Below is a small trained network, with its code and all its weights. Each question gives an input and a class and asks what happens when units are switched off, that is, made to give their printed mean instead of their output.

import numpy as np


def w(rows, s, z=0):
    codes = np.array(rows[::2]) - 128.0
    scale = np.full(codes.shape[1], s)
    scale[-1] = z or s
    return codes * scale


def f(y):
    return y / 2 * (1 + np.tanh(0.7978845608 * (y + 0.044715 * y**3)))


def log_softmax(a):
    a = a - a.max(-1, keepdims=True)
    return a - np.log(np.exp(a).sum(-1, keepdims=True))


def net(x, mask):
    res = np.array(x, float).reshape(1, 4) / 4 @ E
    y = f(res @ A[0][:, :-1].T + A[0][:, -1])
    res = res + np.where(mask, y, B[0][:, -1]) @ B[0][:, :-1]
    return log_softmax(res[-1] @ U[:, :-1].T + U[:, -1])


A, B = {}, {}
E = w([
[145,41,153,115,70,55,171,200],'x0',
[130,68,103,182,159,210,74,208],'x1',
[124,166,254,81,184,138,104,200],'x2',
[143,178,39,47,99,158,127,192],'x3',
],0.01)
A[0] = w([
[135,143,158,126,138,128,139,154,15],'n1',
[125,85,169,151,127,126,118,100,47],'n2',
[129,120,180,218,152,146,106,57,153],'n3',
[124,237,108,148,188,237,94,39,26],'n4',
[136,114,68,158,106,146,146,81,2],'n5',
[114,70,85,215,162,252,91,196,23],'n6',
[128,209,36,39,112,176,113,184,47],'n7',
[123,123,173,91,118,150,123,141,13],'n8',
[123,115,178,184,140,146,124,67,20],'n9',
[124,69,78,143,103,90,139,115,125],'n10',
[136,194,185,124,158,163,127,156,36],'n11',
[122,129,125,125,144,153,113,113,13],'n12',
[120,179,219,96,167,161,111,178,219],'n13',
[126,124,20,183,123,157,126,52,154],'n14',
[128,57,132,96,99,73,146,195,1],'n15',
[115,202,134,58,108,61,156,29,34],'n16',
],0.014,0.0065)
B[0] = w([
[95,127,135,181,173,14,61,108,135],'n1',
[113,133,95,184,189,89,146,137,153],'n2',
[113,102,92,133,173,161,213,107,211],'n3',
[106,108,199,203,35,106,141,236,231],'n4',
[74,125,139,126,157,25,48,116,164],'n5',
[245,217,170,132,134,101,106,70,230],'n6',
[100,82,98,175,232,122,224,76,224],'n7',
[87,112,153,169,179,33,57,103,140],'n8',
[116,105,119,179,218,69,154,104,169],'n9',
[76,116,128,86,111,151,95,155,184],'n10',
[92,106,106,106,154,63,45,119,183],'n11',
[127,115,173,216,190,9,58,141,126],'n12',
[87,117,72,31,89,172,80,115,254],'n13',
[78,105,82,32,110,162,69,131,224],'n14',
[103,122,187,233,84,100,134,200,179],'n15',
[252,204,161,144,145,131,91,88,215],'n16',
],0.023,0.017)
U = w([
[85,120,95,110,128,111,56,127,74],'0',
[182,184,134,151,136,124,93,102,87],'1',
[102,115,145,187,92,118,118,189,171],'2',
[104,104,89,166,186,125,161,110,84],'3',
[141,132,90,85,68,253,176,138,255],'4',
],0.016,0.0088)

Each question gives the input, the list of numbers given to net, and the class t.
The units are the neurons (one row each of A and B). Each row of codes is followed by its name. A weight is (code - 128) times the scale printed after its matrix; where a second scale follows, it is the last column's (A, B and U).
mask holds one flag per neuron, in row order. A switched-off neuron (its flag False) gives its mean, the last column of its row in B, instead of its output. The means were averaged over made-up inputs and are rounded, as every weight is.
A unit's drop is (log p(t) with every unit on - log p(t) with that unit switched off) / (log p(t) with every unit on - log p(t) with every unit switched off).
most important unit: the unit with the biggest drop
k most important neurons: the k neurons with the biggest drops, biggest first
drop of u: that unit's drop, to one decimal
input [-5,0,-1,-6], class 3: 2 most important neurons => (n3 n9)
input [-7,-2,-6,-8], class 3: most important unit => n3
input [8,6,-6,-1], class 2: 3 most important neurons => (n15 n13 n16)
input [-8,-4,-6,8], class 2: 4 most important neurons => (n4 n3 n13 n9)
input [5,-5,0,-2], class 1: 3 most important neurons => (n4 n16 n13)
input [5,-6,-7,8], class 3: 3 most important neurons => (n7 n13 n6)
input [0,-4,-2,-4], class 1: 3 most important neurons => (n7 n16 n13)
input [3,-4,3,-1], class 1: 4 most important neurons => (n14 n4 n3 n10)
input [-3,-1,-3,2], class 4: 3 most important neurons => (n11 n14 n15)
input [4,5,3,-6], class 3: 2 most important neurons => (n16 n3)
input [-3,8,1,8], class 1: 2 most important neurons => (n6 n3)
input [6,4,0,-7], class 3: 3 most important neurons => (n4 n3 n2)
input [6,-2,-3,8], class 3: 2 most important neurons => (n7 n4)
input [-4,0,1,8], class 3: most important unit => n7
input [-7,6,2,-6], class 2: 2 most important neurons => (n4 n16)
input [-6,1,1,5], class 2: drop of n4 => 2.7
input [-1,8,3,1], class 1: drop of n3 => 0.0
input [3,-2,-1,2], class 4: drop of n6 => 0.5
